M =
[[  0  -1  -9  -5   2]
 [  0   0   2 -18   0]
 [ -1   0  23   6  -4]
 [  0   1  27 -20   7]
 [  0   1  -1  -7  -1]
 [  0   0  -4   2  -1]
 [  0   0  -3  -1   1]
 [  0   0  14  -5   1]
 [  0  -1  -2 -41   2]]
M[-9][0]: 0
M[8][2]: -2
M[5][-4]: 0
M[-5][-4]: 1
M[-2][-1]: 1
M[-6][3]: -20
M[6][-2]: -1
M[-3][-1]: 1
M[3][-1]: 7
M[-1][-5]: 0
M[4][3]: -7
M[:, 4]: [2, 0, -4, 7, -1, -1, 1, 1, 2]
M[-9][-1]: 2
M[1][-5]: 0
M[-1][3]: -41
M[-7]: [-1, 0, 23, 6, -4]
M[8][-4]: -1
M[:, -4]: [-1, 0, 0, 1, 1, 0, 0, 0, -1]
M[5][-2]: 2
M[-4][0]: 0

x =
array([[-23.6, -10.8, -12.7,  15.1],
       [  0.7,  11.7, -12.2, -22.0],
       [ -3.0, -27.5, -13.4, -14.7],
       [ 15.0,  15.8,  -6.5, -20.8],
       [ -1.9, -23.0,  22.2,  -2.2],
       [-15.8,  11.2,   9.2,  19.0],
       [-14.8, -21.1,  16.6,   2.8],
       [  1.9,  -0.9, -22.5, -24.6],
       [  5.1,   2.8, -14.9, -25.5],
       [ 18.5, -12.7, -17.5, -23.4],
       [-25.2,  -8.8,  -7.6,  20.0],
       [-15.1, -25.0,  13.6,  19.2]])
x[0,0]	-23.6
x[5]	[-15.8, 11.2, 9.2, 19.0]
x[3,1]	15.8
x[7,0]	1.9
x[:, 1]	[-10.8, 11.7, -27.5, 15.8, -23.0, 11.2, -21.1, -0.9, 2.8, -12.7, -8.8, -25.0]
x[0]	[-23.6, -10.8, -12.7, 15.1]
x[11,1]	-25.0
x[3,0]	15.0
x[3]	[15.0, 15.8, -6.5, -20.8]
x[1,1]	11.7
x[11,2]	13.6
x[:, 0]	[-23.6, 0.7, -3.0, 15.0, -1.9, -15.8, -14.8, 1.9, 5.1, 18.5, -25.2, -15.1]
x[2,1]	-27.5
x[10,1]	-8.8
x[10,0]	-25.2
x[5,0]	-15.8
x[9,1]	-12.7
x[8,2]	-14.9
x[3,2]	-6.5
x[6,3]	2.8
x[11]	[-15.1, -25.0, 13.6, 19.2]
x[9,3]	-23.4
x[9,2]	-17.5
x[10]	[-25.2, -8.8, -7.6, 20.0]
x[0,2]	-12.7
x[:, 3]	[15.1, -22.0, -14.7, -20.8, -2.2, 19.0, 2.8, -24.6, -25.5, -23.4, 20.0, 19.2]
x[9]	[18.5, -12.7, -17.5, -23.4]
x[2,2]	-13.4
x[5,2]	9.2
x[:, 2]	[-12.7, -12.2, -13.4, -6.5, 22.2, 9.2, 16.6, -22.5, -14.9, -17.5, -7.6, 13.6]
x[5,1]	11.2

m = [[7, 14, -11, -19, -2, 18, -53], [7, 11, -11, -14, -5, 32, -50], [-21, -3, -11, -47, -12, 1, -16], [49, 14, -11, -14, -7, 1, 7], [-34, 14, -11, -15, 21, 33, -16], [-8, 4, -11, 29, -17, 1, -6]]
Indices start at 0.
(0, 0) -> 7
(4, 5) -> 33
(5, 6) -> -6
(0, 6) -> -53
(2, 6) -> -16
(3, 4) -> -7
(3, 1) -> 14
(0, 3) -> -19
(1, 0) -> 7
(1, 5) -> 32
(5, 5) -> 1
(2, 3) -> -47
(4, 4) -> 21
(4, 1) -> 14
(5, 0) -> -8
(2, 5) -> 1
(5, 1) -> 4
(5, 4) -> -17
(1, 6) -> -50
(0, 2) -> -11
(2, 2) -> -11
(2, 4) -> -12

B =
[[  0  -8  16 -50 -28 -42  45   4 -29]
 [ -9 -29  20 -50  35 -35 -19 -23 -24]
 [  6  43 -15 -50 -30   6  -1  47 -19]
 [  9 -20  -8 -50  12  -4 -11 -22  35]
 [  7  39 -12 -50 -40  -1  15  44 -20]
 [  5  24  -3 -50 -45 -17  34  35 -23]
 [  3  40 -20 -50  -3  18 -36  40 -14]
 [ -7 -31  25 -50  17 -46   7 -22 -28]]
B[0,0] => 0
B[6,1] => 40
B[0,2] => 16
B[0,8] => -29
B[7,4] => 17
B[1] => [-9, -29, 20, -50, 35, -35, -19, -23, -24]
B[1,7] => -23
B[:, 7] => [4, -23, 47, -22, 44, 35, 40, -22]
B[0,3] => -50
B[:, 6] => [45, -19, -1, -11, 15, 34, -36, 7]
B[2,0] => 6
B[2,8] => -19
B[2,5] => 6
B[4] => [7, 39, -12, -50, -40, -1, 15, 44, -20]
B[4,1] => 39
B[1,6] => -19
B[0,6] => 45
B[:, 5] => [-42, -35, 6, -4, -1, -17, 18, -46]
B[4,0] => 7
B[5] => [5, 24, -3, -50, -45, -17, 34, 35, -23]
B[3,0] => 9
B[3] => [9, -20, -8, -50, 12, -4, -11, -22, 35]
B[5,7] => 35
B[0,1] => -8
B[7,2] => 25
B[3,5] => -4
B[0,5] => -42
B[6,3] => -50
B[5,6] => 34
B[6,5] => 18
B[7,3] => -50
B[3,1] => -20
